Where the symbols take the nodes:
fm: ψ>bd, τ>tb, β>zc, η>dm, κ>pj, ζ>gd
gl: ψ>zr, τ>pn, β>-, η>zp, κ>bt, ζ>zc
lt: ψ>br, τ>bc, β>cg, η>pb, κ>qn, ζ>tp
ll: ψ>-, τ>mm, β>jg, η>lg, κ>zt, ζ>sm
dz: ψ>zb, τ>bd, β>ds, η>cl, κ>tc, ζ>dc
pj: ψ>cg, τ>sj, β>nt, η>fm, κ>cp, ζ>zg
ds: ψ>dz, τ>fm, β>nl, η>jf, κ>sb, ζ>pg
qb: ψ>hg, τ>bm, β>hh, η>zh, κ>fc, ζ>dz
cp: ψ>qh, τ>hh, β>pn, η>pj, κ>jl, ζ>tb
mh: ψ>nm, τ>qn, β>bm, η>fr, κ>nj, ζ>pb
fc: ψ>sz, τ>sl, β>jr, η>qb, κ>hd, ζ>tc
dc: ψ>th, τ>hd, β>pg, η>gq, κ>md, ζ>qb
jr: ψ>fc, τ>rn, β>ql, η>hh, κ>gd, ζ>sb
sm: ψ>-, τ>bf, β>mb, η>hz, κ>hm, ζ>fh
sl: ψ>nj, τ>gq, β>rn, η>bm, κ>bl, ζ>cg
cl: ψ>jg, τ>md, β>jf, η>bl, κ>dz, ζ>gq
sb: ψ>tc, τ>pj, β>zp, η>ds, κ>zr, ζ>dm
mq: ψ>tb, τ>nl, β>-, η>tt, κ>hf, ζ>gb
pb: ψ>gz, τ>mt, β>bd, η>rp, κ>lt, ζ>hb
fl: ψ>jl, τ>ql, β>-, η>pn, κ>dj, ζ>hf
hm: ψ>-, τ>jd, β>th, η>sm, κ>mm, ζ>hl
zh: ψ>bc, τ>tc, β>sj, η>sf, κ>qb, ζ>cl
tc: ψ>fr, τ>cg, β>sb, η>dz, κ>bm, ζ>md
hz: ψ>-, τ>hl, β>qn, η>br, κ>sm, ζ>rg
fh: ψ>-, τ>mr, β>bc, η>rg, κ>hl, ζ>ll
hg: ψ>hl, τ>mh, β>qb, η>bc, κ>sz, ζ>zb
hl: ψ>-, τ>nm, β>hg, η>fh, κ>bf, ζ>zt
mg: ψ>lg, τ>th, β>bl, η>nj, κ>jg, ζ>qn
lq: ψ>hh, τ>gl, β>-, η>hf, κ>ql, ζ>nl
dm: ψ>md, τ>zg, β>cz, η>pg, κ>fm, ζ>jr
tt: ψ>zg, τ>rl, β>-, η>hp, κ>mq, ζ>bt
qh: ψ>qn, τ>qb, β>cp, η>cg, κ>gq, ζ>sf
jl: ψ>gq, τ>jr, β>fl, η>cp, κ>pg, ζ>sj
nj: ψ>zd, τ>mb, β>sl, η>mh, κ>mg, ζ>lt
bm: ψ>mh, τ>qh, β>zr, η>tc, κ>sl, ζ>bd
fr: ψ>mr, τ>lt, β>tc, η>zb, κ>mh, ζ>rp
zg: ψ>sc, τ>jf, β>tt, η>gd, κ>tb, ζ>rn
bd: ψ>pb, τ>sf, β>fm, η>md, κ>cg, ζ>hd
bt: ψ>rn, τ>fl, β>-, η>gl, κ>gb, ζ>nt
zc: ψ>fm, τ>mq, β>-, η>cz, κ>nt, ζ>hp
rl: ψ>jf, τ>cz, β>-, η>gb, κ>nl, ζ>fl
hf: ψ>sj, τ>zp, β>-, η>mq, κ>lq, ζ>rl
sz: ψ>bf, τ>nj, β>fc, η>hg, κ>hb, ζ>fr
sj: ψ>zh, τ>sb, β>hf, η>tb, κ>hh, ζ>jf
gq: ψ>mb, τ>fc, β>jl, η>qh, κ>dc, ζ>zh
mm: ψ>-, τ>sq, β>rp, η>hm, κ>gz, ζ>bf
bl: ψ>mg, τ>dc, β>mc, η>sl, κ>cl, ζ>qh
nl: ψ>ds, τ>zc, β>-, η>rl, κ>zp, ζ>dj
br: ψ>-, τ>fh, β>lt, η>gz, κ>hz, ζ>sq
hd: ψ>hb, τ>bl, β>gd, η>fc, κ>sc, ζ>bm
jg: ψ>ll, τ>rp, β>cl, η>mg, κ>zb, ζ>mb
zb: ψ>zt, τ>pb, β>dz, η>jg, κ>fr, ζ>th
hh: ψ>qb, τ>zr, β>lq, η>sj, κ>jr, ζ>ds
rp: ψ>mm, τ>tp, β>md, η>th, κ>pb, ζ>sz
ql: ψ>jr, τ>bt, β>-, η>lq, κ>hp, ζ>zp
gz: ψ>-, τ>rg, β>pb, η>mm, κ>br, ζ>jd
gd: ψ>hd, τ>mc, β>hp, η>jr, κ>zg, ζ>zr
pg: ψ>dc, τ>gd, β>dj, η>jl, κ>dm, ζ>hh
zp: ψ>sb, τ>nt, β>-, η>nl, κ>gl, ζ>cz
mc: ψ>bl, τ>pg, β>gb, η>rn, κ>jf, ζ>cp
sq: ψ>-, τ>ll, β>tp, η>jd, κ>rg, ζ>zd
rn: ψ>sl, τ>jl, β>bt, η>zr, κ>mc, ζ>pj
dj: ψ>pg, τ>hp, β>-, η>fl, κ>cz, ζ>lq
hb: ψ>jd, τ>mg, β>hd, η>sz, κ>tp, ζ>mh
jf: ψ>cl, τ>dm, β>rl, η>mc, κ>ds, ζ>jl
sf: ψ>mt, τ>dz, β>tb, η>sc, κ>zh, ζ>bl
tb: ψ>sf, τ>ds, β>mq, η>zg, κ>sj, ζ>mc
bf: ψ>-, τ>zd, β>sz, η>hl, κ>jd, ζ>mr
rg: ψ>-, τ>zt, β>mt, η>sq, κ>fh, ζ>lg
nt: ψ>pj, τ>hf, β>-, η>zc, κ>pn, ζ>tt
md: ψ>rp, τ>sc, β>dm, η>dc, κ>bd, ζ>fc
pn: ψ>cp, τ>lq, β>-, η>nt, κ>fl, ζ>mq
jd: ψ>-, τ>lg, β>hb, η>bf, κ>sq, ζ>nm
tp: ψ>sq, τ>jg, β>sc, η>hb, κ>mt, ζ>nj
qn: ψ>hz, τ>hg, β>qh, η>lt, κ>mb, ζ>mt
cz: ψ>dm, τ>tt, β>-, η>dj, κ>zc, ζ>ql
zd: ψ>-, τ>sm, β>nj, η>nm, κ>lg, ζ>br
gb: ψ>mc, τ>dj, β>-, η>bt, κ>rl, ζ>pn
mb: ψ>sm, τ>sz, β>gq, η>qn, κ>th, ζ>bc
mr: ψ>-, τ>br, β>fr, η>zt, κ>nm, ζ>mm
th: ψ>hm, τ>hb, β>dc, η>mb, κ>rp, ζ>hg
zt: ψ>-, τ>gz, β>zb, η>ll, κ>mr, ζ>hm
bc: ψ>fh, τ>fr, β>zh, η>mt, κ>hg, ζ>jg
sc: ψ>tp, τ>cl, β>zg, η>hd, κ>sf, ζ>sl
mt: ψ>rg, τ>zb, β>sf, η>tp, κ>bc, ζ>mg
zr: ψ>bm, τ>cp, β>gl, η>sb, κ>rn, ζ>fm
hp: ψ>gd, τ>gb, β>-, η>ql, κ>tt, ζ>gl
lg: ψ>-, τ>hm, β>mg, η>zd, κ>ll, ζ>hz
cg: ψ>lt, τ>zh, β>pj, η>bd, κ>qh, ζ>sc
nm: ψ>-, τ>hz, β>mh, η>mr, κ>zd, ζ>gz

The rows follow the links: the fewer symbols apart two nodes are, the more alike their rows tend to be.

Each row is also shifted at random along 5 hidden directions that mean nothing.

Some nodes, each with a row of numbers:
fm
[ 65, -61,  13, -14, -46,  46, -22,   6, -26, -18,  -9, -34, -11, -11, -66, -35,  -3, -10,   4,  21, -35, -10,  -6,   1, -38,  -4, -83,  15,  10, -24, -37,   1,   1, -17,   9, -16,  10, -12,   5,  34, -23,   6,  11,  62, -16,   4, -24,  -7,  -6,  13,  30,  33]
pn
[-21,  14, -13, -20, -17, -22,  36,  -5,  11,  16,  -1, -24, -20,  -6, -24,  11,  -5,  -5,  36,  16,  -4,  28, -15,  26, -56,   8,  33,  10,  -3, -19,  45,  -9, -20,  17, -35,  10, -22,  -4,  -7, -80, -34, -20,  12,  38,  36,  12, -10,   7,  18, -24,   8, -27]
bl
[ 49, -52,  -6, -15, -22, -31, -61,  44,  13,  18, -43,  25,  58,  -8,  -9,  28,   5,   8, -38,   9,  11,   8, -47,  45, -33,  26,   0, -35, -17,  12,  27, -16,  20,  -8,  -2,  12,   7, -33,  16, -23,  18,  25,  16,  16,  28,  14, -14, -11, -17,  -2,  -7, -21]
mq
[-17,  -7, -34,  17, -44, -18,  39, -35,  -5, -37,  -5,  19, -26,  49, -22,   5,   9, -18,  35,   3,   0,  11, -34, -19, -29, -43,  17,  17,  10, -36,  -7,  -9,  11,  -8,  14, -44,  -7,  -4, -10,  63,  33, -38,   7,   0,  30,  -2,  12, -55,  20, -14,  -4,  11]
hh
[ 38,  55,  -3,   4, -47, -13,  -9, -38, -25, -28,  60,  30, -41, -15, -50,   3, -11,  11,  15, -12,  18, -38,  43, -47, -24, -33,  60,  13, -10,  12,  -3,  11, -12, -11,  16, -43,   9,  25,  22,  -6,  20, -15,  -5,  -6, -37, -23,  65,   8, -10,   8, -10,  -2]
zc
[-13, -63,  23, -29, -11,  33,  30,  -5, -12, -34,   3, -30, -20, -17, -25,  11,  -8, -27,  41,  -5, -11, -20, -26, -19,  -1,  -6, -39,   3,  43, -39,  -8, -21,  -5,  -1,   7, -20,   5,   7, -14, -27, -28, -27,  18,  65,  -9,   4, -26,  -3,  21, -23,  30,  23]
jg
[-90,   6,  -6,   0,  33, -40, -21,  39,  23, -18,  -7,  19,  50,   4,  21,  46,  -8,   8, -30, -34,  -1, -15,   4, -38,  30,  14,  42, -26,  26,  29,   9,  -3,  25,  13,  -8,  -1,  26,  25, -27,  30,   5,   2,   4, -23,  -7,  -2, -20, -10, -15,   4,  17, -12]
bc
[ 87,  23, -11,   7,  18, -27,  -4, -23,  10,  -1,  21,  18, -35,  17,  40,   8,   6,  29, -18, -36,   8,   0,  -1,  -9,  26, -26,  38,  19, -25,  37, -13,   8,  -3, -12,  -8,  -3,   9,  16,   6,  43,  16,  14, -12, -52,  -7, -16,  18, -11,  -8,  44,  -2, -11]
sz
[ 21, -35,  39,  -5,  34,  33, -36, -14,  10,  -4, -29,  17, -30, -26,  10,   0,  14,   9, -40,   1,   7,   9,  26,  34,  39,  -8, -43,  22,   8,   3,  -2,  17, -16,  -9,  31,  20, -17, -28,  -1,  33,  32,  20,  12, -29, -50,   4, -10,  21,  -5,  51,  -7,  12]
sm
[ 24,  27, -27, -18,  41, -24,  25,  -7,  36,  16, -33, -29,   1,  15,  46,  40,  14,   8,   6, -14, -11,   1,  -6,   3,  33, -14,  50,   4,  18, -13,  -2,  12,  12,   5, -51,  30, -31,  27, -15,  11, -43, -16,  20, -22,   5,  11,  -8,  -5,  -1, -14,  22, -28]
hz
[ 31,  23, -35, -15,  55, -36,  25, -17,  23,  -4,  -6, -27,   1,  17,  59,  24,   5,  14,  17, -38, -16,  10, -24,   7,  -3,  -4,  55,  14,  -7,  19,  30, -14,  16,   7, -35,  23,  -9,   4,  10, -49, -46,  -7,  11,  -1,  44, -13,  38, -20,  11, -19,  23,  -9]
tp
[ 18, -46, -23,  13,  30,   1, -22, -18,  22, -61,   6,  26, -35,  19,   6,  21,  21,  31, -11, -47,  28, -35, -41,  -5,  29, -41,  14,  -7,  36,   7,  -4, -15,   6,   1,  61,  10,   3,  51,  14, -20,   9,   8,  24, -26,  22,  13,  40, -30, -24,  50,   4,  40]
bt
[ 31,  -5, -23,  20, -28,   6,  21,  23,  20,  -5, -54,   8,  41,  36, -14,   3,  41, -22,  40,  -5,  -3,  -6, -30,   7, -29,   1, -15, -29,  26, -21,  -5, -11,  37,  -3,  25, -23,   2,  25,   4,  29,  28, -32,  36,   8,  39,  11,  26, -52,  24, -45,  21,  24]
nl
[ 39, -13,  -1, -14, -22,  -7,  29,  38,  -9, -46,   9,   5,  34,  -1, -28,  31,  26, -23,  25, -32,   5, -26,  25, -36,   9,  11,  15, -27, -10, -29, -14,   3,  27,  -5,   5, -32,  32,  39,  30,  42,  12, -34,  16,  15, -26,  -8,  26,  -1,  11, -48,  14,  14]
jl
[ 97,  11,  14, -30, -42, -36,  10,  -1,   3,  12,  28, -34, -15, -21, -42,  32,  -9,  13,  13,  -3,  -7, -14,  13,  -4, -40,  23,  52,   2, -30,   8,  27, -14, -24,  -5, -51,  -3,  -3,  15,  18, -65, -34,  -2, -21,  68,  11,   2,   9,  20,  -2,  -4,   0, -34]
bm
[-25,  -7, -13,  21, -13,  39, -37,  42,  -5, -59,  -6,  14,  45,  20, -22, -13,   8,  10, -29, -35,  -4, -28, -15, -57,  -8,   7, -10, -39,  49,  29, -13,  -2,  38,  -1,  51, -39,  41,  38, -15,  37,  11,   2,  22,   2,  -3,  -4,  11, -43, -20,   7,  20,  57]
tc
[-33,  -1,  26,  13, -13,  17, -36,  35,  -6, -31, -24,   6,  42,   1, -18, -20, -12, -14, -28,  20,  -9,  16,  33,   6,   8,  15, -65, -15, -10,  11, -34,  13,  18,  -9,  20, -22,  18, -19, -18,  62,  26,  12, -16,  -2, -45,   3, -25,   7, -15,  15,  -8,  -1]
hd
[ 14, -16,  -9,  14, -20,  42, -41, -27, -23,  -7, -12,  13, -44,   4, -11, -16,   6,  22, -42,  20,   0,   9, -19,  -2,  -5, -31, -45,   6,  27,  17, -13,   6,  -5,   1,  58,  -1, -22,  -1, -18,  28,  35,  22,  14, -14,   0,   6, -12,  -3, -18,  51,  -4,  37]
mh
[ 45, -17, -11,   9,  25,  43, -18,  38, -11,   0,  40,   5,  37,  -2,  29, -46, -33,   6, -23, -27,  16, -13,  -2, -34,  22,  29, -25, -28,   7,  28, -19, -19,   4,   0,  25,   3,  29,   7,  14, -27,  11,  33, -25, -37,  -2, -15,   1,   8, -21,   6, -10,  24]
mc
[ 49,   3,  -9, -10, -50, -33, -10,  28,  -6,   3, -10,   7,  57,  33, -30,  -8,   5, -16,   1,  18,  -4,  16, -34,  29, -64,  17,  30, -22, -14,  12,   8, -10,  18,  -1, -16, -16,  10,  -5,   8, -12,  -5,  -7,  18,  19,  36,  -8,  13, -20,   4, -24, -10, -11]
hb
[ 85, -63,  30,   2,  30,  26, -28, -15, -16,  73,  25,  16, -29, -28,  14, -45, -31,   7, -31,  35,  19,  15,  -6,  38,  27,  14, -82,  28, -37,  -7, -11,  -1, -31, -12,  20,  38, -18, -53,   5, -35,  23,  36, -29, -42,  -8,   5, -50,  42,  -9,  38, -40,   2]
zt
[ 43,  54, -17,  11,  26,  -7,  25,  19,   8,  15, -43,  -4,  34,  22,  55,  -8,  25, -15,   0,   9, -16,  10,  33,  42,  43,   8,  -2, -21, -15,   6, -31,  19,  24,   7, -10,  25,   4,   6,   4,  86,  21, -16,  27, -46, -15,   9,  14, -18,   9, -29,   3, -13]
cg
[ -3, -42,  18, -26,  -1,   8, -38,   4,   1,  29, -15, -31, -22,   9, -18,  -7,  -1,  31, -28,  15,  -9,  -5, -39,  21, -28,   2,  -8,   3,  -6,  16,  -1, -16, -22,  -3, -16,  15,   1,   2,  10, -61, -35,  29,  -7,  54,  23,   0, -10,  10,   0,  34,   2,   3]
lt
[ 34, -30, -39,  -4,  25,   7, -20,  -6,  15,  -8, -21, -45,  -6,  32,  41, -13,  45,  10, -31, -16, -17,   0, -49,  11,   0, -26, -21,  -6,  15,  26, -23,  -9,  12,  -8,   0,  10,  -4,  24,  14,  40, -34,  16,  20,  -1,  23,  -1,  37, -41,  -6,  39,  38,  22]
zd
[ 33, -55,  22,  -2,  59,   4,  10,  47,  20, -14, -46,   7,  18, -23,  29,  24,  20,   0,   8, -11,  32, -17, -26,  44,  29,  28,  -6, -22,  18, -30,  26, -11,  10, -15,  24,  54,  -5,  20,   9, -71,   3,  -9,  30, -17,   4,  11,  -1,   7,   8, -29,   5,   2]
gb
[-94, -69,   8, -12, -20, -27,   7,  21, -44,  -5,  57,   6,  22,  -9, -22,  -6, -44, -67,  24,   5,  -7,  22, -30, -72, -20,  38, -45, -12, -30, -53, -42, -23,  -2, -10,  -8, -34,  52, -45,  -5,  44,  16, -17, -45,   8,  26,  -8, -34,  -1,  14, -41, -14, -20]
nm
[107,  -2,   0,  25,  50,  33,  14,  15,   9, -14, -30,  -8,  39,  14,  50, -17,  29, -18,   6, -11,   5,  -5,   2,   5,  41,  -4, -23, -12,  29,   4,  -6,  10,  35,  -1,  33,   6,  11,   8,  15,  13,  18,  -4,  16, -40, -10,   0,  17,  -9,   3, -28,   4,  34]

Where do the symbols, taken in turn from left to right, take each start?
Answer with the node's name.
[-40,  18,  -8, -10, -27, -55, -44,  32,  18,  -3, -32,   6,  64,   3,  -8,  30,   3,  17, -35,  12,  -4,  13,  11,  -3, -26,  15,  16, -28,  -4,  32,  -9,   4,  22,  12, -23, -10,   5,  -9, -39,  53,  10,  17,  14,  -8,  -5,   5, -28, -12, -21,   1,   0, -28]
ζ ζ => zh
[  1,  58, -40,  18, -26, -25, -26, -43,  -8, -25,  69,  21, -26,  42,  -1,   4, -19,  30, -17, -36,   5,  -2, -29, -60, -43, -24,  86,  17,   5,  68,  11, -20, -12,   8, -12, -33,   8,  14,  16,  -4,   2,  21, -34, -32,  41, -13,  58, -41, -23,  54,  -4,   2]
η τ => cl
[ 16,  29, -15,   5,  33, -25,  -1, -29,  20,  23, -26,  32, -29,  37,  35,   6,  15,  48, -18,  15,  27,  27, -27,  37,  -7, -28,  47,  13,  -4,  37,  30,  -9,  -6,   6,  -1,  12, -39, -25,  -8,  -7,  15,  19,  17, -48,  53,   1,  -5, -37,   1,  40, -13, -24]
β κ η κ => zh
[ -4,  -7, -27,  19, -49,  20, -23,  20,   3,  38, -64,   4,  63,  47, -22, -23,  26, -20,  -8,  53, -15,   9, -42,  51, -58,  13, -41, -15,   0,  -6, -25,  19,  14,  -4,   8, -11, -15,  -3, -20,  40,  14,  -1,  18,  17,  34,  13,  -7, -45,  15, -26,  12,  12]
ψ κ β κ => jf
[-88, -38,  29, -27, -43, -46,  -8,  31,  -7,  -5,  -6,  12,  36, -22, -41,  40, -29, -14,  -5,  10,   3,  -9,  -2, -21, -25,  33,  20, -31, -10, -20,  -7,  -6,   7,   9,  -3, -13,  36,   2, -31,   4,  11,   8,  -6,  29, -16,   1, -43,  13,   8, -26, -18, -39]
κ β ζ => dj
[ 23, -20,  -9,  -5, -33,   7,  -1,  -3, -13,  44,   5, -32,  -6,   5, -35, -25,  -8, -10,  -2,  19, -14,  -2, -29,  30, -55,  27, -12,   9, -21,  -3, -14, -15, -21,  -2, -19,  -7,  -6, -14,  19, -56, -25,   6, -18,  63,  39,  -1,   5,   7,   0,  -6,   2,   2]
τ ψ ψ τ => fr
[  0, -50,  46, -40, -25,  -8, -26,  -1, -24, -30,  41, -29, -29, -49, -50,  30,  -3,  -6,  -7,  -5,   0, -25,  38, -30,  -7,   1, -19,  12, -29, -26,  -9,   1, -30,  -1, -17, -22,  16,   5,  31,   0, -31,   8,  -4,  64, -55, -10,  -1,  25, -11,  11,  12, -15]
η η κ => jl
[ -9, -10,  -1, -24,  33, -49, -13, -25,  20, -18, -21, -23, -21,   5,  21,  46,  13,  18, -36, -17,  -6, -12,  -5, -10,  40, -20,  30,  10,   1,   7, -12,   0,  16,   7, -38,  19,  -1,   0, -20,  60, -32,  18,   6,   6, -11,  13, -15,  -5, -21,  41,  26, -19]
τ ψ => bf
[-51,  11, -24, -16,  41, -26,  -3, -19,   7,   0, -16, -34,  -3,   9,  37,  10,  -9,  27, -16,   3, -16,   6, -27,  15,   0, -15,  39,   2,  12,  34,  10, -15,  -6,  11, -37,  20,  -6,  -4, -20, -35, -50,  30,  27,  10,  38,  -1,  -5, -16, -13,  18,  28, -29]
τ κ τ => nj
[ -9, -33,   7,  -8, -20, -38,  31, -20, -25, -40,  44,  23, -52, -11, -36,  35, -21, -27,  43, -24,   5, -26,  -6, -50, -17, -11,  17,  15, -14, -31,  -4, -14, -20,   4,  -7, -36,  14,   5,  10,  42,  24, -36, -17,  -6, -22,   2, -13,  -6,   5, -21, -14, -28]
τ τ η τ => mq
[ 90,  23,  25,   6, -33,  38,  -3,  32,  -2,  19, -40,  -8,  47, -10, -35, -23,  12, -34,   0,  52,   1,  36,  46,  58, -16,  28, -48, -20, -24,  -6,  -6,  19,  -2,  -3,  15,   6,  -1, -27,  10,  40,  16, -10,   5,  21, -38,  36,  -1,  11,  20, -24,   3,   1]
η η ζ => jl
[ 63,  41,  18,  -8, -16, -20,  40, -29,   7,   9,  -6,  37, -38, -31, -23,  22,  11,  19,  37,   8,  21, -24,  45,  46,  -6, -24,  36,   9,   6, -34,  12,  10, -10,  -2,   2,  -2, -16,  22,  24, -20,  23, -39,  26,  10, -41,   8,  28,  21,  15, -31,  -4, -23]
κ ζ τ ζ => tt
[  2,  43,   2,  13,  45,   1,  27, -37,  -2,  12,  22,  14, -13,   6,  57, -17,   5,  -1,   2, -27,   2,  10,  21,   8,  49, -11,   3,  21, -35,   5, -28,  16, -10,   0,  -1,  16, -11,  -9,  16,  48,  16, -14, -19, -58, -30,  -5,  16,  -4,  20,   4,  -3,  -1]
ζ ζ => hm
